Below are the code and all the weights of a small trained network. Each question names an input and a class and asks about switching units off, where a switched-off unit gives its printed mean instead of its output.

import numpy as np


def w(rows, s, z=0):
    codes = np.array(rows[::2]) - 128.0
    scale = np.full(codes.shape[1], s)
    scale[-1] = z or s
    return codes * scale


def norm(h):
    return h / np.sqrt((h * h).mean(-1, keepdims=True) + 1e-5)


def f(y):
    return np.maximum(y, 0)


def log_softmax(a):
    a = a - a.max(-1, keepdims=True)
    return a - np.log(np.exp(a).sum(-1, keepdims=True))


def net(x, mask):
    res = np.array(x, float).reshape(1, 4) / 4 @ E
    u = 0
    for l in range(2):
        y = f(norm(res) @ A[l][:, :-1].T + A[l][:, -1])
        res = res + np.where(mask[u : u + 5], y, B[l][:, -1]) @ B[l][:, :-1]
        u += 5
    return log_softmax(norm(res)[-1] @ U[:, :-1].T + U[:, -1])


A, B = {}, {}
E = w([
[26,159,24,189,181],'x0',
[89,126,162,124,140],'x1',
[109,153,92,45,114],'x2',
[138,254,143,128,22],'x3',
],0.0077)
A[0] = w([
[87,157,93,9,145,2],'L0N0',
[99,102,150,115,147,234],'L0N1',
[230,144,54,142,173,113],'L0N2',
[190,176,99,145,127,215],'L0N3',
[58,156,218,139,166,91],'L0N4',
],0.012,0.0042)
B[0] = w([
[211,99,8,183,37,219],'L0N0',
[67,150,179,105,135,253],'L0N1',
[62,97,158,130,119,187],'L0N2',
[69,90,171,117,142,231],'L0N3',
[154,80,54,146,55,186],'L0N4',
],0.012,0.0046)
A[1] = w([
[130,227,133,166,123,84],'L1N0',
[159,134,162,249,149,5],'L1N1',
[75,131,138,132,88,76],'L1N2',
[123,213,144,149,94,105],'L1N3',
[118,224,67,187,197,148],'L1N4',
],0.019,0.0024)
B[1] = w([
[55,87,125,103,154,196],'L1N0',
[165,160,8,68,123,189],'L1N1',
[109,113,152,163,20,247],'L1N2',
[144,95,91,147,255,224],'L1N3',
[219,145,228,94,119,253],'L1N4',
],0.017,0.0061)
U = w([
[208,155,248,81,154,140],'0',
[153,120,17,104,125,122],'1',
[90,90,138,142,105,251],'2',
[12,82,145,111,230,92],'3',
[70,177,141,176,77,2],'4',
],0.013,0.0056)

Each question gives the input, the list of numbers given to net, and the class t.
The units are the neurons (one row each of A and B). Each row of codes is followed by its name. A weight is (code - 128) times the scale printed after its matrix; where a second scale follows, it is the last column's (A, B and U).
mask holds one flag per neuron, layer by layer. A switched-off neuron (its flag False) gives its mean, the last column of its row in B, instead of its output. The means were averaged over made-up inputs and are rounded, as every weight is.
A unit's drop is (log p(t) with every unit on - log p(t) with that unit switched off) / (log p(t) with every unit on - log p(t) with every unit switched off).
The circuit of an input: a set's keep is (log p(t) with only the set's units on - log p(t) with every unit switched off) / (log p(t) with every unit on - log p(t) with every unit switched off). Starting from all 10 units, units are removed one at a time, each time the one whose removal leaves the highest keep (on an exact tie, the one counted first), for as long as the keep stays at least 0.8.
units of the circuit, in order: the units of the circuit, biggest drop first
most important unit: the unit with the biggest drop
k most important neurons: the k neurons with the biggest drops, biggest first
k most important neurons of layer l: the k neurons of layer l with the biggest drops, biggest first
input [-5,-6,-5,7], class 3: most important unit -> L1N3
input [-2,-6,-4,5], class 2: 4 most important neurons -> (L0N3, L1N2, L1N4, L0N0)
input [-2,5,5,7], class 3: 3 most important neurons -> (L1N3, L1N0, L1N1)
input [3,6,-6,-5], class 1: 3 most important neurons -> (L1N1, L0N3, L0N2)
input [-2,-7,4,3], class 2: units of the circuit, in order -> (L0N3, L1N4)
input [4,-5,4,7], class 3: 2 most important neurons -> (L1N0, L1N3)
input [-2,-1,-7,7], class 1: 2 most important neurons -> (L1N1, L0N1)
input [-2,-1,1,2], class 4: units of the circuit, in order -> (L1N4, L1N2)
input [-3,-4,-2,6], class 3: 2 most important neurons -> (L1N3, L1N4)
input [6,2,-7,5], class 1: 3 most important neurons of layer 0 -> (L0N4, L0N1, L0N3)
input [-4,5,7,-1], class 1: 3 most important neurons -> (L0N0, L1N4, L1N2)
input [5,8,4,-3], class 2: 3 most important neurons -> (L0N4, L1N1, L0N1)
input [6,-5,-8,-6], class 1: 2 most important neurons of layer 1 -> (L1N1, L1N3)
input [0,-3,0,0], class 4: 3 most important neurons of layer 1 -> (L1N2, L1N3, L1N0)
input [-5,-8,4,-3], class 2: 2 most important neurons of layer 1 -> (L1N4, L1N3)
input [2,-8,5,3], class 2: 2 most important neurons of layer 1 -> (L1N1, L1N2)
input [-4,-5,0,0], class 2: most important neuron of layer 1 -> (L1N4)
input [4,2,-5,-5], class 1: 2 most important neurons of layer 0 -> (L0N3, L0N4)
input [2,-2,-5,-5], class 1: 3 most important neurons -> (L1N1, L0N3, L1N0)
input [-2,-1,2,1], class 4: most important neuron -> (L0N3)
